Here is a tiny trained network, its code and every weight. The questions are about switching its units off for an input and a class, where a switched-off unit gives its printed mean instead of its output.

import numpy as np


def w(rows, s, z=0):
    codes = np.array(rows[::2]) - 128.0
    scale = np.full(codes.shape[1], s)
    scale[-1] = z or s
    return codes * scale


def f(y):
    return np.maximum(y, 0)


def log_softmax(a):
    a = a - a.max(-1, keepdims=True)
    return a - np.log(np.exp(a).sum(-1, keepdims=True))


def net(x, mask):
    res = np.array(x, float).reshape(1, 3) / 4 @ E
    y = f(res @ A[0][:, :-1].T + A[0][:, -1])
    res = res + np.where(mask, y, B[0][:, -1]) @ B[0][:, :-1]
    return log_softmax(res[-1] @ U[:, :-1].T + U[:, -1])


A, B = {}, {}
E = w([
[131,90,109,173,160,13,221,79],'x0',
[154,119,102,220,71,105,72,183],'x1',
[130,254,157,112,116,65,102,122],'x2',
],0.0097)
A[0] = w([
[133,133,123,56,141,240,79,149,230],'N0',
[148,175,149,68,161,113,201,89,133],'N1',
[114,87,132,128,154,86,212,70,180],'N2',
[95,179,116,43,193,107,240,72,182],'N3',
[131,180,134,130,175,34,103,105,112],'N4',
[121,151,118,122,127,183,56,143,222],'N5',
[122,211,137,143,107,139,48,113,158],'N6',
[135,6,119,167,141,140,132,129,183],'N7',
[127,111,130,180,121,57,168,103,253],'N8',
[115,254,135,108,109,116,63,157,245],'N9',
[149,150,99,121,104,152,23,140,155],'N10',
],0.0092,0.0036)
B[0] = w([
[119,78,168,136,85,206,58,55,246],'N0',
[177,151,155,86,209,139,174,111,188],'N1',
[140,53,139,102,165,43,163,147,215],'N2',
[121,145,158,91,242,99,110,40,227],'N3',
[107,158,81,101,58,115,165,66,186],'N4',
[79,100,196,151,128,121,33,133,212],'N5',
[185,172,178,122,96,143,128,215,203],'N6',
[102,66,50,172,141,186,100,178,218],'N7',
[116,141,12,216,168,101,132,110,217],'N8',
[118,254,136,194,120,96,75,147,240],'N9',
[106,110,187,116,110,65,61,188,206],'N10',
],0.015,0.011)
U = w([
[157,134,141,52,47,117,179,118,32],'0',
[101,29,9,190,166,128,183,202,224],'1',
[58,8,142,114,88,229,102,81,205],'2',
[141,242,57,149,38,101,180,76,112],'3',
[126,181,185,83,168,163,107,51,54],'4',
[125,198,188,155,81,106,72,211,198],'5',
[142,143,123,104,93,171,195,141,6],'6',
[146,120,123,78,253,60,186,58,189],'7',
],0.0058,0.0016)

Each question gives the input, the list of numbers given to net, and the class t.
The units are the neurons (one row each of A and B). Each row of codes is followed by its name. A weight is (code - 128) times the scale printed after its matrix; where a second scale follows, it is the last column's (A, B and U).
mask holds one flag per neuron, in row order. A switched-off neuron (its flag False) gives its mean, the last column of its row in B, instead of its output. The means were averaged over made-up inputs and are rounded, as every weight is.
A unit's drop is (log p(t) with every unit on - log p(t) with that unit switched off) / (log p(t) with every unit on - log p(t) with every unit switched off).
The circuit of an input: a set's keep is (log p(t) with only the set's units on - log p(t) with every unit switched off) / (log p(t) with every unit on - log p(t) with every unit switched off). Starting from all 11 units, units are removed one at a time, each time the one whose removal leaves the highest keep (on an exact tie, the one counted first), for as long as the keep stays at least 0.8.
units of the circuit, in order: the units of the circuit, biggest drop first
k most important neurons: the k neurons with the biggest drops, biggest first
drop when u is switched off: that unit's drop, to one decimal
input [0,-5,3], class 7: units of the circuit, in order : N3; N0
input [6,-1,-4], class 1: units of the circuit, in order : N7
input [-2,7,-4], class 2: 2 most important neurons : N9; N8
input [1,-3,-8], class 1: 3 most important neurons : N7; N5; N2
input [-4,4,-3], class 2: 2 most important neurons : N9; N0
input [-5,4,-4], class 2: 2 most important neurons : N0; N9
input [6,0,8], class 7: 2 most important neurons : N3; N1
input [4,0,-2], class 1: 2 most important neurons : N7; N8
input [2,6,8], class 3: 2 most important neurons : N4; N5
input [1,1,-3], class 1: drop when N0 is switched off : 0.2
input [6,4,8], class 3: drop when N1 is switched off : 0.0
input [7,1,-4], class 1: drop when N7 is switched off : 0.1
